Below is a small trained network, with its code and all its weights. Each question gives an input and a class and asks what happens when units are switched off, that is, made to give their printed mean instead of their output.

import numpy as np


def w(rows, s, z=0):
    codes = np.array(rows[::2]) - 128.0
    scale = np.full(codes.shape[1], s)
    scale[-1] = z or s
    return codes * scale


def norm(h):
    return h / np.sqrt((h * h).mean(-1, keepdims=True) + 1e-5)


def f(y):
    return y / 2 * (1 + np.tanh(0.7978845608 * (y + 0.044715 * y**3)))


def log_softmax(a):
    a = a - a.max(-1, keepdims=True)
    return a - np.log(np.exp(a).sum(-1, keepdims=True))


def net(x, mask):
    res = np.array(x, float).reshape(1, 5) / 4 @ E
    u = 0
    for l in range(4):
        y = f(norm(res) @ A[l][:, :-1].T + A[l][:, -1])
        res = res + np.where(mask[u : u + 9], y, B[l][:, -1]) @ B[l][:, :-1]
        u += 9
    return log_softmax(norm(res)[-1] @ U[:, :-1].T + U[:, -1])


A, B = {}, {}
E = w([
[85,67,217,83,193,113,154,214,156,154],'x0',
[164,123,132,93,23,12,179,121,103,201],'x1',
[139,4,93,200,29,203,141,196,109,101],'x2',
[163,191,49,136,137,134,178,206,235,139],'x3',
[2,156,10,24,119,141,116,181,54,119],'x4',
],0.0067)
A[0] = w([
[94,68,211,80,152,84,180,216,146,130,12],'0.n1',
[121,200,74,169,126,122,253,195,198,140,20],'0.n2',
[139,89,92,109,121,40,161,115,115,172,59],'0.n3',
[149,136,41,169,90,114,108,39,109,125,33],'0.n4',
[130,80,106,138,74,35,163,135,126,201,41],'0.n5',
[97,64,179,71,161,164,179,155,169,183,30],'0.n6',
[127,77,200,114,114,119,58,86,9,126,2],'0.n7',
[90,47,109,197,36,145,120,188,129,139,19],'0.n8',
[121,151,143,95,113,125,102,139,147,118,62],'0.n9',
],0.0069,0.0068)
B[0] = w([
[53,160,194,95,93,199,121,163,173,189,228],'0.n1',
[219,162,110,157,138,77,1,248,75,75,215],'0.n2',
[92,197,146,168,168,132,209,141,85,67,158],'0.n3',
[120,189,176,97,66,205,95,141,155,150,186],'0.n4',
[78,175,172,177,109,130,213,151,89,34,206],'0.n5',
[83,181,166,97,103,199,108,143,143,188,171],'0.n6',
[147,136,167,155,112,80,24,179,39,81,210],'0.n7',
[145,50,123,53,111,107,109,82,226,79,251],'0.n8',
[148,119,92,117,141,122,145,97,113,139,71],'0.n9',
],0.0094,0.0022)
A[1] = w([
[141,244,184,77,198,94,132,106,93,131,86],'1.n1',
[87,132,81,101,119,110,66,179,23,169,113],'1.n2',
[81,131,125,176,245,212,137,97,133,47,28],'1.n3',
[49,72,3,48,143,99,181,129,93,146,21],'1.n4',
[105,135,130,116,66,16,230,119,109,147,2],'1.n5',
[151,174,115,73,209,66,131,99,128,180,55],'1.n6',
[162,85,190,245,153,76,172,106,171,175,71],'1.n7',
[180,131,89,209,88,106,147,63,113,68,93],'1.n8',
[108,117,135,143,223,206,77,152,141,55,91],'1.n9',
],0.0066,0.0057)
B[1] = w([
[93,2,87,132,81,106,116,123,186,114,254],'1.n1',
[192,136,159,92,199,148,153,89,71,127,243],'1.n2',
[36,135,98,252,95,106,218,126,96,88,183],'1.n3',
[216,165,128,3,236,207,199,116,77,110,187],'1.n4',
[73,139,119,238,107,126,208,150,120,60,156],'1.n5',
[109,50,70,124,120,129,91,125,198,117,165],'1.n6',
[219,135,158,117,195,189,157,107,128,157,200],'1.n7',
[66,144,150,75,161,170,140,177,125,198,192],'1.n8',
[95,162,139,185,68,69,194,154,110,93,236],'1.n9',
],0.0088,0.0032)
A[2] = w([
[144,2,90,105,62,152,139,148,152,83,27],'2.n1',
[75,102,90,110,171,30,96,48,188,131,34],'2.n2',
[177,162,114,77,175,176,164,93,97,150,106],'2.n3',
[135,214,98,128,58,179,81,56,132,146,1],'2.n4',
[159,131,152,90,62,42,200,147,98,159,121],'2.n5',
[136,59,137,140,69,178,155,153,109,88,90],'2.n6',
[135,178,87,160,65,139,150,94,121,135,83],'2.n7',
[108,61,109,80,111,105,128,83,179,72,17],'2.n8',
[148,167,61,146,78,168,90,58,133,142,84],'2.n9',
],0.0094,0.0069)
B[2] = w([
[112,65,51,87,219,79,117,41,238,170,242],'2.n1',
[110,2,55,84,139,105,111,39,239,158,192],'2.n2',
[175,118,199,73,168,208,157,125,129,54,205],'2.n3',
[47,195,231,79,21,174,87,170,138,183,170],'2.n4',
[42,112,101,215,147,175,124,119,154,39,234],'2.n5',
[81,127,79,87,128,69,125,72,172,147,252],'2.n6',
[50,153,198,127,134,159,111,130,148,130,163],'2.n7',
[154,121,122,120,143,140,116,82,158,135,159],'2.n8',
[27,104,203,68,42,139,99,170,185,206,188],'2.n9',
],0.0087,0.0032)
A[3] = w([
[116,96,166,130,118,70,48,95,47,115,37],'3.n1',
[193,193,78,135,91,91,76,208,157,117,63],'3.n2',
[182,122,155,134,126,77,137,87,131,181,108],'3.n3',
[205,143,167,148,129,155,150,72,142,148,1],'3.n4',
[129,123,74,94,141,73,157,31,189,181,61],'3.n5',
[57,107,177,113,150,131,149,194,138,249,25],'3.n6',
[215,116,168,173,117,138,175,54,127,214,47],'3.n7',
[128,100,169,128,122,81,66,94,50,105,36],'3.n8',
[64,165,108,189,110,102,212,119,110,100,64],'3.n9',
],0.011,0.0084)
B[3] = w([
[216,173,65,177,132,37,40,218,161,184,179],'3.n1',
[192,91,121,161,174,33,14,151,62,210,183],'3.n2',
[68,123,90,142,133,152,129,123,88,71,152],'3.n3',
[116,168,168,61,193,179,157,117,39,103,142],'3.n4',
[141,15,77,103,108,148,111,89,192,117,254],'3.n5',
[57,201,183,90,3,154,76,66,127,201,200],'3.n6',
[158,192,63,27,182,198,185,151,88,77,174],'3.n7',
[205,167,57,177,123,72,70,194,175,177,169],'3.n8',
[118,131,149,251,115,61,199,45,87,89,228],'3.n9',
],0.011,0.0051)
U = w([
[117,5,36,84,130,97,99,56,231,130,6],'0',
[225,156,80,194,160,20,16,243,81,177,85],'1',
[41,162,134,247,92,83,239,60,87,53,15],'2',
[45,208,233,55,30,225,89,139,164,230,55],'3',
[210,167,95,32,221,200,204,130,38,78,166],'4',
],0.017,0.0026)

Each question gives the input, the list of numbers given to net, and the class t.
The units are the neurons (one row each of A and B). Each row of codes is followed by its name. A weight is (code - 128) times the scale printed after its matrix; where a second scale follows, it is the last column's (A, B and U).
mask holds one flag per neuron, layer by layer. A switched-off neuron (its flag False) gives its mean, the last column of its row in B, instead of its output. The means were averaged over made-up inputs and are rounded, as every weight is.
A unit's drop is (log p(t) with every unit on - log p(t) with that unit switched off) / (log p(t) with every unit on - log p(t) with every unit switched off).
most important unit: the unit with the biggest drop
k most important neurons: the k neurons with the biggest drops, biggest first
top k neurons in layer l: the k neurons of layer l with the biggest drops, biggest first
drop when u is switched off: that unit's drop, to one decimal
input [6,7,-3,5,-6], class 2: most important unit => 2.n5
input [6,2,4,-5,2], class 3: 3 most important neurons => (0.n1 3.n6 0.n6)
input [-5,-6,-4,6,6], class 1: 2 most important neurons => (0.n2 3.n2)
input [-2,6,-3,-6,4], class 1: 3 most important neurons => (0.n7 3.n1 3.n8)
input [5,4,2,3,-2], class 3: 2 most important neurons => (0.n1 0.n6)
input [-8,-8,7,7,-3], class 2: 4 most important neurons => (1.n9 1.n3 1.n1 2.n7)
input [-2,-6,6,7,2], class 1: 3 most important neurons => (0.n2 1.n1 3.n2)
input [4,5,2,-5,-6], class 4: 3 most important neurons => (1.n7 1.n9 3.n7)
input [-6,3,7,3,8], class 4: top 2 neurons in layer 2 => (2.n3 2.n2)
input [3,4,-7,8,-3], class 1: 3 most important neurons => (0.n2 3.n2 2.n1)
input [-8,-5,7,-8,-1], class 1: 2 most important neurons => (0.n7 1.n1)
input [7,0,-1,0,-8], class 4: 2 most important neurons => (1.n7 3.n7)
input [4,-1,-3,6,7], class 4: 2 most important neurons => (1.n2 1.n4)
input [-2,0,-4,2,8], class 4: most important unit => 1.n4
input [-7,1,-6,-4,1], class 3: 3 most important neurons => (0.n4 2.n4 2.n9)
input [-8,-6,-4,-7,-6], class 3: top 2 neurons in layer 0 => (0.n4 0.n2)
input [-3,-7,-3,1,7], class 2: 3 most important neurons => (1.n3 1.n9 3.n9)
input [-8,-6,-7,6,-8], class 3: top 2 neurons in layer 1 => (1.n2 1.n4)
input [-6,4,-6,0,7], class 4: 3 most important neurons => (1.n4 2.n3 1.n2)
input [5,-6,-4,-3,-1], class 2: most important unit => 1.n3
input [-3,4,-7,-8,6], class 1: top 2 neurons in layer 3 => (3.n1 3.n8)
input [7,-8,-6,-2,-4], class 2: drop when 1.n3 is switched off => 1.4
input [-4,-5,-4,-2,-7], class 4: drop when 1.n7 is switched off => 0.2
input [-6,5,3,0,6], class 3: drop when 2.n5 is switched off => 0.0
input [-1,0,-5,6,2], class 1: drop when 0.n2 is switched off => 2.5
